Here is a tiny trained network, its code and every weight. The questions are about switching its units off for an input and a target symbol, where a switched-off unit gives its printed mean instead of its output.

import numpy as np


def w(rows, s, z=0):
    codes = np.array(rows[::2]) - 128.0
    scale = np.full(codes.shape[1], s)
    scale[-1] = z or s
    return codes * scale


def norm(h):
    return h / np.sqrt((h * h).mean(-1, keepdims=True) + 1e-5)


def f(y):
    return np.maximum(y, 0)


def softmax(a):
    e = np.exp(a - a.max(-1, keepdims=True))
    return e / e.sum(-1, keepdims=True)


def log_softmax(a):
    a = a - a.max(-1, keepdims=True)
    return a - np.log(np.exp(a).sum(-1, keepdims=True))


def net(x, mask):
    ids = ['ΔΘΨαγετφ'.index(c) for c in x.split()]
    T = len(ids)
    res = E[ids] + P[:T]
    u = 0
    for l in range(2):
        q, k, v = (norm(res) @ M[l].T for M in (Q, K, V))
        z = softmax(np.where(np.tri(T) > 0, q @ k.T / 3**0.5, -1e9)) @ v
        res = res + np.where(mask[u], z, O[l][:, -1]) @ O[l][:, :-1]
        u += 1
        y = f(norm(res) @ A[l][:, :-1].T + A[l][:, -1])
        res = res + np.where(mask[u : u + 4], y, B[l][:, -1]) @ B[l][:, :-1]
        u += 4
    return log_softmax(norm(res)[-1] @ U[:, :-1].T + U[:, -1])


Q, K, V, O, A, B = {}, {}, {}, {}, {}, {}
E = w([
[148,202,159,92,126],'Δ',
[102,177,138,167,159],'Θ',
[190,143,201,15,70],'Ψ',
[107,73,105,192,80],'α',
[75,200,84,154,56],'γ',
[149,167,172,174,4],'ε',
[113,148,159,191,129],'τ',
[128,189,184,127,161],'φ',
],0.014)
P = w([
[169,81,67,119,135],'0',
[147,169,90,191,150],'1',
[70,119,140,6,144],'2',
[132,102,102,107,151],'3',
[141,172,100,207,132],'4',
[34,126,150,48,145],'5',
[138,112,114,110,154],'6',
[151,194,98,221,110],'7',
[11,133,155,78,141],'8',
[157,123,132,97,157],'9',
],0.014)
Q[0] = w([
[55,110,115,72,142],'0.h0',
[84,195,109,138,58],'0.h0',
[255,147,37,151,158],'0.h0',
],0.017)
K[0] = w([
[141,103,68,89,182],'0.h0',
[152,176,42,142,31],'0.h0',
[4,158,181,118,110],'0.h0',
],0.016)
V[0] = w([
[109,169,40,81,247],'0.h0',
[81,248,1,47,14],'0.h0',
[253,139,246,72,133],'0.h0',
],0.0098)
O[0] = w([
[107,209,40,105,208,164],'0.h0',
[1,177,99,132,9,254],'0.h0',
[240,161,97,133,85,110],'0.h0',
],0.016,0.0076)
A[0] = w([
[98,170,62,72,191,155],'0.n0',
[171,111,140,176,72,170],'0.n1',
[156,82,115,165,153,41],'0.n2',
[99,51,7,187,155,254],'0.n3',
],0.014,0.0045)
B[0] = w([
[174,201,224,138,89,254],'0.n0',
[156,100,235,95,212,169],'0.n1',
[112,125,120,70,168,132],'0.n2',
[77,146,164,1,150,205],'0.n3',
],0.012,0.0095)
Q[1] = w([
[195,114,249,72,70],'1.h0',
[195,199,117,189,151],'1.h0',
[169,103,142,170,55],'1.h0',
],0.011)
K[1] = w([
[178,86,111,88,87],'1.h0',
[134,194,224,22,70],'1.h0',
[179,75,183,255,119],'1.h0',
],0.01)
V[1] = w([
[141,128,193,133,133],'1.h0',
[126,91,87,208,184],'1.h0',
[133,107,150,248,105],'1.h0',
],0.016)
O[1] = w([
[227,196,184,57,130,154],'1.h0',
[44,145,79,238,66,6],'1.h0',
[69,165,254,242,87,60],'1.h0',
],0.0073,0.014)
A[1] = w([
[111,161,94,143,239,165],'1.n0',
[205,77,157,163,250,127],'1.n1',
[92,38,138,84,170,2],'1.n2',
[180,130,69,132,213,189],'1.n3',
],0.016,0.0028)
B[1] = w([
[155,133,202,165,151,254],'1.n0',
[108,52,51,230,98,231],'1.n1',
[140,133,60,43,81,240],'1.n2',
[94,93,135,251,134,233],'1.n3',
],0.014,0.004)
U = w([
[147,205,67,143,60,140],'Δ',
[80,153,179,139,228,103],'Θ',
[250,87,133,88,89,1],'Ψ',
[103,44,119,60,136,110],'α',
[10,138,108,204,93,165],'γ',
[112,95,223,178,58,113],'ε',
[108,55,120,176,162,205],'τ',
[179,160,116,220,153,131],'φ',
],0.013,0.0078)

Each question gives the input, a string of symbols that net reads in full, and the target symbol t.
The units are the heads (3 rows each of Q, K, V and O) and the neurons (one row each of A and B). Each row of codes is followed by its name. A weight is (code - 128) times the scale printed after its matrix; where a second scale follows, it is the last column's (O, A, B and U).
mask holds one flag per unit, layer by layer, with each layer's heads first. A switched-off unit (its flag False) gives its mean, the last column of its rows in O or B, instead of its output. The means were averaged over made-up inputs and are rounded, as every weight is.
A unit's drop is (log p(t) with every unit on - log p(t) with that unit switched off) / (log p(t) with every unit on - log p(t) with every unit switched off).
The circuit of an input: a set's keep is (log p(t) with only the set's units on - log p(t) with every unit switched off) / (log p(t) with every unit on - log p(t) with every unit switched off). Starting from all 10 units, units are removed one at a time, each time the one whose removal leaves the highest keep (on an exact tie, the one counted first), for as long as the keep stays at least 0.8.
circuit, biggest first: the units of the circuit, biggest drop first
most important unit: the unit with the biggest drop
top k neurons: the k neurons with the biggest drops, biggest first
k most important neurons of layer l: the k neurons of layer l with the biggest drops, biggest first
drop when u is switched off: that unit's drop, to one decimal
input Θ Δ Θ γ Θ ε Θ Θ α, target Θ: circuit, biggest first -> (0.h0)
input φ Δ ε, target φ: circuit, biggest first -> (0.h0 1.n3)
input Θ α Δ Θ ε ε Θ α τ τ, target τ: top 2 neurons -> (1.n1 0.n0)
input α Θ Ψ Δ Θ τ Θ α Δ, target α: 2 most important neurons of layer 0 -> (0.n3 0.n0)
input ε φ Θ Δ Δ Ψ, target ε: top 2 neurons -> (0.n3 1.n2)
input α Ψ ε Ψ Δ Δ, target α: 2 most important neurons of layer 1 -> (1.n2 1.n1)
input Θ Ψ Δ Δ Ψ, target Ψ: top 2 neurons -> (0.n1 0.n0)
input Ψ ε ε Δ φ τ τ Θ α, target Ψ: 2 most important neurons of layer 0 -> (0.n1 0.n0)
input Θ τ ε φ, target φ: 2 most important neurons of layer 1 -> (1.n3 1.n1)
input τ Δ Δ, target τ: 2 most important neurons of layer 1 -> (1.n1 1.n3)
input ε α Δ φ Θ α Δ ε φ, target ε: drop when 1.h0 is switched off -> 0.3
input Δ α Ψ, target Δ: drop when 0.h0 is switched off -> 0.9
input Δ ε Δ ε Δ α, target Δ: drop when 0.h0 is switched off -> 0.8
input ε τ Δ Δ Ψ τ, target ε: most important unit -> 0.h0
